Below is a small trained network, with its code and all its weights. Each question gives an input and a class and asks what happens when units are switched off, that is, made to give their printed mean instead of their output.

import numpy as np


def w(rows, s, z=0):
    codes = np.array(rows[::2]) - 128.0
    scale = np.full(codes.shape[1], s)
    scale[-1] = z or s
    return codes * scale


def f(y):
    return np.maximum(y, 0)


def log_softmax(a):
    a = a - a.max(-1, keepdims=True)
    return a - np.log(np.exp(a).sum(-1, keepdims=True))


def net(x, mask):
    res = np.array(x, float).reshape(1, 3) / 4 @ E
    y = f(res @ A[0][:, :-1].T + A[0][:, -1])
    res = res + np.where(mask, y, B[0][:, -1]) @ B[0][:, :-1]
    return log_softmax(res[-1] @ U[:, :-1].T + U[:, -1])


A, B = {}, {}
E = w([
[65,170,1,181,117],'x0',
[99,95,115,64,10],'x1',
[119,126,144,160,111],'x2',
],0.0098)
A[0] = w([
[112,117,50,102,11,53],'N0',
[150,116,226,149,240,253],'N1',
[106,188,60,223,254,160],'N2',
[117,135,146,142,119,201],'N3',
[141,141,91,177,178,151],'N4',
[128,106,168,83,57,158],'N5',
[123,119,141,132,114,226],'N6',
[108,174,5,178,107,131],'N7',
[133,79,171,77,134,190],'N8',
[141,131,119,96,170,201],'N9',
[113,154,84,140,123,138],'N10',
[138,95,178,50,25,115],'N11',
[106,129,118,129,116,83],'N12',
[109,108,57,147,135,153],'N13',
[87,131,99,107,89,79],'N14',
[111,99,77,124,86,77],'N15',
[120,149,103,142,146,95],'N16',
],0.013,0.004)
B[0] = w([
[151,196,83,96,25,208],'N0',
[194,204,253,100,93,246],'N1',
[130,98,127,234,221,237],'N2',
[171,75,171,148,84,150],'N3',
[141,110,137,174,166,176],'N4',
[120,43,119,106,111,204],'N5',
[177,38,193,160,49,160],'N6',
[105,175,65,227,76,221],'N7',
[116,56,166,82,113,200],'N8',
[160,75,208,183,78,159],'N9',
[134,122,127,183,87,165],'N10',
[84,46,72,78,143,234],'N11',
[152,135,116,123,123,138],'N12',
[148,115,130,200,74,175],'N13',
[122,164,115,120,81,163],'N14',
[145,172,98,114,92,164],'N15',
[120,123,105,136,147,148],'N16',
],0.029,0.014)
U = w([
[184,189,254,130,102,253],'0',
[107,128,116,145,180,24],'1',
[76,154,174,147,161,14],'2',
[119,128,124,241,152,147],'3',
[88,15,110,88,110,225],'4',
[122,143,92,121,156,22],'5',
[91,150,121,137,166,29],'6',
[129,168,79,158,25,121],'7',
],0.0076,0.0021)

Each question gives the input, the list of numbers given to net, and the class t.
The units are the neurons (one row each of A and B). Each row of codes is followed by its name. A weight is (code - 128) times the scale printed after its matrix; where a second scale follows, it is the last column's (A, B and U).
mask holds one flag per neuron, in row order. A switched-off neuron (its flag False) gives its mean, the last column of its row in B, instead of its output. The means were averaged over made-up inputs and are rounded, as every weight is.
A unit's drop is (log p(t) with every unit on - log p(t) with that unit switched off) / (log p(t) with every unit on - log p(t) with every unit switched off).
unit that matters most: the unit with the biggest drop
top k neurons: the k neurons with the biggest drops, biggest first
drop of u: that unit's drop, to one decimal
input [-1,0,3], class 0: unit that matters most -> N11
input [0,-1,5], class 0: top 3 neurons -> N11, N7, N2
input [1,-1,-1], class 3: top 2 neurons -> N1, N0
input [0,-8,2], class 0: top 2 neurons -> N1, N7
input [0,3,-2], class 4: top 2 neurons -> N7, N1
input [1,0,-3], class 3: top 3 neurons -> N1, N0, N11
input [0,6,-1], class 4: top 4 neurons -> N11, N7, N1, N5
input [-2,-6,-2], class 0: drop of N1 -> 1.6
input [8,0,5], class 3: drop of N2 -> 4.5
input [-2,-8,-8], class 0: drop of N1 -> 7.7
